Below are the code and all the weights of a small trained network. Each question names an input and a target symbol and asks about switching units off, where a switched-off unit gives its printed mean instead of its output.

import numpy as np


def w(rows, s, z=0):
    codes = np.array(rows[::2]) - 128.0
    scale = np.full(codes.shape[1], s)
    scale[-1] = z or s
    return codes * scale


def norm(h):
    return h / np.sqrt((h * h).mean(-1, keepdims=True) + 1e-5)


def f(y):
    return np.maximum(y, 0)


def softmax(a):
    e = np.exp(a - a.max(-1, keepdims=True))
    return e / e.sum(-1, keepdims=True)


def log_softmax(a):
    a = a - a.max(-1, keepdims=True)
    return a - np.log(np.exp(a).sum(-1, keepdims=True))


def net(x, mask):
    ids = ['βζηθλμξστψ'.index(c) for c in x.split()]
    T = len(ids)
    res = E[ids] + P[:T]
    u = 0
    for l in range(2):
        q, k, v = (norm(res) @ M[l].T for M in (Q, K, V))
        z = softmax(np.where(np.tri(T) > 0, q @ k.T / 3**0.5, -1e9)) @ v
        res = res + np.where(mask[u], z, O[l][:, -1]) @ O[l][:, :-1]
        u += 1
        y = f(norm(res) @ A[l][:, :-1].T + A[l][:, -1])
        res = res + np.where(mask[u : u + 8], y, B[l][:, -1]) @ B[l][:, :-1]
        u += 8
    return log_softmax(norm(res)[-1] @ U[:, :-1].T + U[:, -1])


Q, K, V, O, A, B = {}, {}, {}, {}, {}, {}
E = w([
[148,45,217,87,25,184],'β',
[184,163,179,184,74,80],'ζ',
[73,240,185,145,179,113],'η',
[98,68,174,148,85,168],'θ',
[238,135,88,222,214,147],'λ',
[110,71,149,44,238,164],'μ',
[156,143,157,48,84,120],'ξ',
[81,100,73,183,145,74],'σ',
[64,45,148,248,50,203],'τ',
[78,144,126,135,138,158],'ψ',
],0.018)
P = w([
[254,78,223,75,185,52],'0',
[150,123,142,157,180,138],'1',
[144,130,133,153,181,135],'2',
[141,130,139,142,176,139],'3',
[148,101,143,115,161,64],'4',
[109,104,143,145,132,153],'5',
[161,102,143,111,153,99],'6',
],0.0077)
Q[0] = w([
[81,200,153,253,93,39],'0.h0',
[187,134,44,75,89,117],'0.h0',
[162,193,40,193,47,70],'0.h0',
],0.0054)
K[0] = w([
[150,63,216,161,169,2],'0.h0',
[110,137,63,236,160,187],'0.h0',
[197,117,117,244,208,105],'0.h0',
],0.0062)
V[0] = w([
[132,183,149,57,96,153],'0.h0',
[98,179,200,125,161,111],'0.h0',
[31,253,76,168,54,222],'0.h0',
],0.0049)
O[0] = w([
[143,194,128,63,3,147,119],'0.h0',
[75,126,140,111,121,120,151],'0.h0',
[82,102,236,149,50,42,2],'0.h0',
],0.0077,0.0055)
A[0] = w([
[70,137,107,149,167,167,147],'0.n0',
[146,33,131,123,102,183,124],'0.n1',
[159,120,183,115,170,152,52],'0.n2',
[144,99,96,180,173,59,106],'0.n3',
[162,163,158,61,95,187,88],'0.n4',
[2,132,77,72,97,199,252],'0.n5',
[188,65,136,115,147,131,149],'0.n6',
[216,136,124,230,72,65,167],'0.n7',
],0.0077,0.0022)
B[0] = w([
[153,67,12,97,73,2,185],'0.n0',
[122,233,156,58,107,85,254],'0.n1',
[107,240,129,144,42,115,166],'0.n2',
[202,69,219,114,193,220,170],'0.n3',
[39,45,158,128,34,86,178],'0.n4',
[166,106,174,81,204,95,218],'0.n5',
[112,129,142,130,102,238,205],'0.n6',
[71,92,9,163,187,109,206],'0.n7',
],0.0061,0.0066)
Q[1] = w([
[143,132,48,175,143,69],'1.h0',
[158,115,107,254,145,53],'1.h0',
[158,193,174,84,169,152],'1.h0',
],0.0098)
K[1] = w([
[226,231,77,180,88,254],'1.h0',
[200,167,221,106,157,180],'1.h0',
[103,110,161,118,114,130],'1.h0',
],0.0068)
V[1] = w([
[208,165,45,118,2,144],'1.h0',
[71,88,31,78,113,101],'1.h0',
[146,110,152,103,167,83],'1.h0',
],0.0098)
O[1] = w([
[122,121,190,96,148,68,89],'1.h0',
[153,133,125,195,104,65,5],'1.h0',
[154,143,11,2,168,54,160],'1.h0',
],0.009,0.0014)
A[1] = w([
[47,110,138,204,97,155,135],'1.n0',
[177,79,80,120,177,171,137],'1.n1',
[70,199,184,92,153,167,131],'1.n2',
[188,173,225,125,2,250,215],'1.n3',
[45,47,104,87,136,146,253],'1.n4',
[126,144,72,113,109,53,8],'1.n5',
[126,97,138,243,134,146,146],'1.n6',
[158,102,119,73,252,97,130],'1.n7',
],0.0087,0.0028)
B[1] = w([
[21,95,207,126,80,140,152],'1.n0',
[93,176,121,75,110,196,183],'1.n1',
[208,151,48,199,200,79,171],'1.n2',
[133,67,104,123,138,155,244],'1.n3',
[193,169,134,144,134,106,202],'1.n4',
[79,139,121,186,31,219,139],'1.n5',
[143,58,162,57,161,51,170],'1.n6',
[91,173,191,166,2,117,188],'1.n7',
],0.0079,0.011)
U = w([
[113,195,119,153,182,66,253],'β',
[136,129,112,208,101,92,35],'ζ',
[142,133,166,185,109,47,99],'η',
[195,109,128,159,198,189,145],'θ',
[89,114,140,146,163,143,101],'λ',
[70,178,125,54,167,165,108],'μ',
[175,128,180,39,130,48,130],'ξ',
[92,135,75,93,94,155,84],'σ',
[52,89,240,157,116,156,226],'τ',
[19,184,155,149,9,140,164],'ψ',
],0.011,0.0028)

Each question gives the input, a string of symbols that net reads in full, and the target symbol t.
The units are the heads (3 rows each of Q, K, V and O) and the neurons (one row each of A and B). Each row of codes is followed by its name. A weight is (code - 128) times the scale printed after its matrix; where a second scale follows, it is the last column's (O, A, B and U).
mask holds one flag per unit, layer by layer, with each layer's heads first. A switched-off unit (its flag False) gives its mean, the last column of its rows in O or B, instead of its output. The means were averaged over made-up inputs and are rounded, as every weight is.
A unit's drop is (log p(t) with every unit on - log p(t) with that unit switched off) / (log p(t) with every unit on - log p(t) with every unit switched off).
The circuit of an input: a set's keep is (log p(t) with only the set's units on - log p(t) with every unit switched off) / (log p(t) with every unit on - log p(t) with every unit switched off). Starting from the 12 units with the biggest drops (on a tie, the unit counted first), units are removed one at a time, each time the one whose removal leaves the highest keep (on an exact tie, the one counted first), for as long as the keep stays at least 0.8.
circuit, biggest first: the units of the circuit, biggest drop first
unit that matters most: the unit with the biggest drop
top k neurons: the k neurons with the biggest drops, biggest first
k most important neurons of layer l: the k neurons of layer l with the biggest drops, biggest first
input θ ζ σ, target τ: circuit, biggest first -> 1.h0, 1.n7, 0.n3, 0.n5
input θ μ θ θ, target μ: 3 most important neurons of layer 1 -> 1.n7, 1.n1, 1.n2
input η θ λ σ ξ, target σ: circuit, biggest first -> 1.h0, 0.n3, 1.n5
input θ θ θ θ ψ θ θ, target ψ: top 4 neurons -> 0.n0, 1.n5, 0.n1, 1.n2
input θ ζ θ ξ ψ, target ψ: circuit, biggest first -> 1.n7
input η ξ θ τ τ θ ξ, target τ: circuit, biggest first -> 1.h0, 0.n0, 0.n1
input θ ζ θ β ψ θ θ, target ψ: top 3 neurons -> 0.n0, 1.n5, 0.n1
input ψ θ θ τ ζ, target ζ: circuit, biggest first -> 0.n7, 1.n5
input θ ξ τ ζ ψ ζ ξ, target ψ: top 2 neurons -> 1.n5, 0.n5
input θ ψ ζ θ ζ, target τ: top 3 neurons -> 0.n6, 0.n5, 0.n0
input η θ ξ θ τ ξ, target τ: circuit, biggest first -> 1.h0, 0.n1
input σ ζ ζ, target θ: circuit, biggest first -> 0.h0, 0.n3
input σ ξ ζ ξ θ ζ σ, target θ: 4 most important neurons of layer 0 -> 0.n1, 0.n4, 0.n3, 0.n7
input σ ζ η ζ θ ζ, target θ: circuit, biggest first -> 0.n1, 1.n7
input ζ ξ η ζ θ ψ σ, target ψ: top 2 neurons -> 1.n7, 1.n1
input ξ ζ σ, target η: top 3 neurons -> 0.n7, 1.n7, 0.n1
input β ζ θ θ, target θ: 2 most important neurons of layer 0 -> 0.n7, 0.n1
input σ θ σ, target θ: unit that matters most -> 0.h0
input θ ζ μ θ, target μ: top 2 neurons -> 0.n0, 0.n7
input τ ζ θ ψ μ ξ, target ψ: top 2 neurons -> 1.n5, 0.n0
input η ξ λ σ θ ζ ζ, target σ: most important neuron of layer 0 -> 0.n4
input θ σ θ, target σ: top 3 neurons -> 1.n7, 0.n0, 0.n3
input ζ θ ξ σ, target ψ: top 4 neurons -> 1.n7, 0.n7, 1.n1, 1.n2
input θ λ μ λ ζ, target τ: 2 most important neurons of layer 1 -> 1.n7, 1.n2
input η θ ζ θ θ θ ζ, target σ: 2 most important neurons of layer 0 -> 0.n7, 0.n1
input θ ξ σ, target τ: 4 most important neurons of layer 0 -> 0.n3, 0.n2, 0.n5, 0.n6
input θ ξ θ, target ξ: unit that matters most -> 0.n5
input ζ θ μ ζ, target ψ: 2 most important neurons of layer 1 -> 1.n7, 1.n2
input ψ β ζ θ, target θ: 2 most important neurons of layer 0 -> 0.n7, 0.n2
input ζ η θ τ ζ, target ψ: top 2 neurons -> 1.n7, 0.n7
